Below are the code and all the weights of a small trained network. Each question names an input and a class and asks about switching units off, where a switched-off unit gives its printed mean instead of its output.

import numpy as np


def w(rows, s, z=0):
    codes = np.array(rows[::2]) - 128.0
    scale = np.full(codes.shape[1], s)
    scale[-1] = z or s
    return codes * scale


def f(y):
    return np.maximum(y, 0)


def log_softmax(a):
    a = a - a.max(-1, keepdims=True)
    return a - np.log(np.exp(a).sum(-1, keepdims=True))


def net(x, mask):
    res = np.array(x, float).reshape(1, 3) / 4 @ E
    y = f(res @ A[0][:, :-1].T + A[0][:, -1])
    res = res + np.where(mask, y, B[0][:, -1]) @ B[0][:, :-1]
    return log_softmax(res[-1] @ U[:, :-1].T + U[:, -1])


A, B = {}, {}
E = w([
[131,175,116,130,162,2,228],'x0',
[36,177,144,44,112,146,145],'x1',
[219,106,155,117,188,178,147],'x2',
],0.015)
A[0] = w([
[254,136,198,175,192,169,84,182],'N0',
[160,13,152,170,147,176,56,3],'N1',
[181,146,92,123,67,233,28,207],'N2',
[68,56,119,143,94,191,95,207],'N3',
[200,136,154,89,182,208,94,109],'N4',
[126,128,99,188,113,62,123,128],'N5',
[204,117,55,241,151,56,179,231],'N6',
],0.0083,0.0022)
B[0] = w([
[167,166,245,185,206,147,36,244],'N0',
[86,221,176,132,103,159,148,221],'N1',
[178,126,94,149,98,222,107,250],'N2',
[64,156,97,170,129,215,176,215],'N3',
[160,84,151,114,194,133,155,210],'N4',
[147,128,98,148,103,93,103,170],'N5',
[19,94,66,151,230,88,89,233],'N6',
],0.011,0.014)
U = w([
[150,175,69,130,74,46,190,161],'0',
[158,149,210,164,154,155,42,28],'1',
[104,53,42,176,195,63,132,132],'2',
[207,5,201,164,210,119,145,97],'3',
[140,105,76,146,86,216,130,126],'4',
[185,54,118,142,106,114,118,12],'5',
[74,166,188,68,102,146,129,253],'6',
],0.012,0.0044)

Each question gives the input, the list of numbers given to net, and the class t.
The units are the neurons (one row each of A and B). Each row of codes is followed by its name. A weight is (code - 128) times the scale printed after its matrix; where a second scale follows, it is the last column's (A, B and U).
mask holds one flag per neuron, in row order. A switched-off neuron (its flag False) gives its mean, the last column of its row in B, instead of its output. The means were averaged over made-up inputs and are rounded, as every weight is.
A unit's drop is (log p(t) with every unit on - log p(t) with that unit switched off) / (log p(t) with every unit on - log p(t) with every unit switched off).
The circuit of an input: a set's keep is (log p(t) with only the set's units on - log p(t) with every unit switched off) / (log p(t) with every unit on - log p(t) with every unit switched off). Starting from all 7 units, units are removed one at a time, each time the one whose removal leaves the highest keep (on an exact tie, the one counted first), for as long as the keep stays at least 0.8.
units of the circuit, in order: the units of the circuit, biggest drop first
most important unit: the unit with the biggest drop
top k neurons: the k neurons with the biggest drops, biggest first
drop of u: that unit's drop, to one decimal
input [5,3,5], class 2: top neuron : [N0]
input [-5,6,5], class 4: units of the circuit, in order : [N2, N3]
input [0,-1,-7], class 0: units of the circuit, in order : [N6, N0, N2]
input [5,5,-2], class 0: units of the circuit, in order : [N0, N6, N1]
input [1,0,-8], class 0: top 2 neurons : [N6, N0]
input [-3,6,-2], class 4: units of the circuit, in order : [N0, N1]
input [1,3,7], class 3: top 2 neurons : [N1, N4]
input [5,5,7], class 3: top 3 neurons : [N1, N3, N6]
input [-3,-7,5], class 1: top 2 neurons : [N1, N0]
input [0,7,8], class 3: top 2 neurons : [N4, N1]
input [2,1,-3], class 0: top 3 neurons : [N0, N6, N4]
input [0,0,-8], class 0: top 3 neurons : [N6, N0, N2]
input [3,2,1], class 0: top 3 neurons : [N0, N6, N4]
input [3,4,6], class 3: most important unit : N1
input [2,3,5], class 3: drop of N1 : 0.4
input [3,-3,3], class 2: drop of N6 : 1.3
input [-8,6,0], class 4: drop of N4 : 0.0
input [-3,-5,7], class 1: drop of N1 : 0.4
